Here is a tiny trained network, its code and every weight. The questions are about switching its units off for an input and a class, where a switched-off unit gives its printed mean instead of its output.

import numpy as np


def w(rows, s, z=0):
    codes = np.array(rows[::2]) - 128.0
    scale = np.full(codes.shape[1], s)
    scale[-1] = z or s
    return codes * scale


def norm(h):
    return h / np.sqrt((h * h).mean(-1, keepdims=True) + 1e-5)


def f(y):
    return y / 2 * (1 + np.tanh(0.7978845608 * (y + 0.044715 * y**3)))


def log_softmax(a):
    a = a - a.max(-1, keepdims=True)
    return a - np.log(np.exp(a).sum(-1, keepdims=True))


def net(x, mask):
    res = np.array(x, float).reshape(1, 4) / 4 @ E
    u = 0
    for l in range(2):
        y = f(norm(res) @ A[l][:, :-1].T + A[l][:, -1])
        res = res + np.where(mask[u : u + 6], y, B[l][:, -1]) @ B[l][:, :-1]
        u += 6
    return log_softmax(norm(res)[-1] @ U[:, :-1].T + U[:, -1])


A, B = {}, {}
E = w([
[138,114,169,67,142,245,138],'x0',
[27,100,137,87,70,57,86],'x1',
[108,170,222,255,22,208,67],'x2',
[48,38,70,201,157,118,188],'x3',
],0.0083)
A[0] = w([
[42,107,101,210,120,135,137,17],'0.n0',
[66,155,217,37,107,142,98,15],'0.n1',
[52,149,162,2,49,182,112,34],'0.n2',
[89,134,106,85,150,160,155,52],'0.n3',
[206,222,189,220,148,164,109,95],'0.n4',
[153,128,216,117,193,184,142,3],'0.n5',
],0.008,0.0049)
B[0] = w([
[85,143,119,104,63,255,168,156],'0.n0',
[97,147,179,98,169,151,92,156],'0.n1',
[69,183,158,110,199,174,125,175],'0.n2',
[167,106,119,175,91,159,95,127],'0.n3',
[235,128,84,176,11,168,106,253],'0.n4',
[120,185,113,111,136,123,151,144],'0.n5',
],0.012,0.0055)
A[1] = w([
[179,37,61,104,193,12,2,3],'1.n0',
[78,65,194,61,166,122,88,173],'1.n1',
[153,203,56,114,115,67,123,146],'1.n2',
[94,126,128,186,66,199,152,92],'1.n3',
[241,172,97,36,121,194,83,2],'1.n4',
[205,200,166,91,164,165,129,7],'1.n5',
],0.0077,0.0052)
B[1] = w([
[82,113,3,141,159,96,105,204],'1.n0',
[132,191,231,143,198,132,158,231],'1.n1',
[115,117,151,92,90,41,165,218],'1.n2',
[88,108,121,147,128,110,92,252],'1.n3',
[144,198,92,73,146,134,153,225],'1.n4',
[183,163,33,45,173,133,127,156],'1.n5',
],0.011,0.0035)
U = w([
[85,91,62,87,194,34,166,238],'0',
[71,179,209,77,206,175,94,239],'1',
[150,61,115,140,214,160,208,56],'2',
[150,59,133,149,175,124,42,3],'3',
[139,107,191,153,59,42,96,5],'4',
[191,182,126,226,46,210,68,245],'5',
[195,210,82,33,177,179,166,111],'6',
[11,80,121,214,79,217,133,115],'7',
],0.011,0.0053)

Each question gives the input, the list of numbers given to net, and the class t.
The units are the neurons (one row each of A and B). Each row of codes is followed by its name. A weight is (code - 128) times the scale printed after its matrix; where a second scale follows, it is the last column's (A, B and U).
mask holds one flag per neuron, layer by layer. A switched-off neuron (its flag False) gives its mean, the last column of its row in B, instead of its output. The means were averaged over made-up inputs and are rounded, as every weight is.
A unit's drop is (log p(t) with every unit on - log p(t) with that unit switched off) / (log p(t) with every unit on - log p(t) with every unit switched off).
The circuit of an input: a set's keep is (log p(t) with only the set's units on - log p(t) with every unit switched off) / (log p(t) with every unit on - log p(t) with every unit switched off). Starting from all 12 units, units are removed one at a time, each time the one whose removal leaves the highest keep (on an exact tie, the one counted first), for as long as the keep stays at least 0.8.
units of the circuit, in order: the units of the circuit, biggest drop first
top k neurons: the k neurons with the biggest drops, biggest first
k most important neurons of layer l: the k neurons of layer l with the biggest drops, biggest first
drop when u is switched off: that unit's drop, to one decimal
input [-3,0,-1,8], class 7: units of the circuit, in order => 0.n0
input [-2,7,-5,-5], class 1: units of the circuit, in order => 1.n1, 0.n4
input [4,6,6,2], class 1: units of the circuit, in order => 0.n4, 0.n2
input [4,-1,-2,6], class 7: units of the circuit, in order => 1.n4, 1.n5
input [-8,-8,-5,-5], class 0: top 3 neurons => 1.n2, 0.n0, 1.n0
input [4,1,-2,6], class 7: top 2 neurons => 0.n0, 0.n3
input [3,0,1,-3], class 6: top 3 neurons => 1.n5, 0.n4, 1.n4
input [-3,1,1,1], class 7: units of the circuit, in order => 0.n0, 0.n4
input [-4,6,6,1], class 7: units of the circuit, in order => 0.n4, 0.n0
input [6,5,8,0], class 1: units of the circuit, in order => 0.n2, 0.n1
input [8,0,-6,3], class 1: top 2 neurons => 0.n4, 1.n1
input [-5,0,1,-3], class 4: top 2 neurons => 1.n2, 0.n0
input [6,4,-8,-6], class 1: units of the circuit, in order => 0.n4, 1.n1
input [-7,-6,-4,-5], class 0: units of the circuit, in order => 1.n2
input [-5,-2,-7,-6], class 0: 2 most important neurons of layer 1 => 1.n0, 1.n2
input [2,8,7,-4], class 1: units of the circuit, in order => 0.n2, 0.n1
input [1,-6,0,5], class 7: drop when 0.n4 is switched off => 0.3
input [0,0,-2,7], class 7: drop when 0.n4 is switched off => -0.1
input [-8,1,1,-6], class 4: drop when 1.n2 is switched off => 0.7
input [7,3,5,-6], class 1: units of the circuit, in order => 0.n2
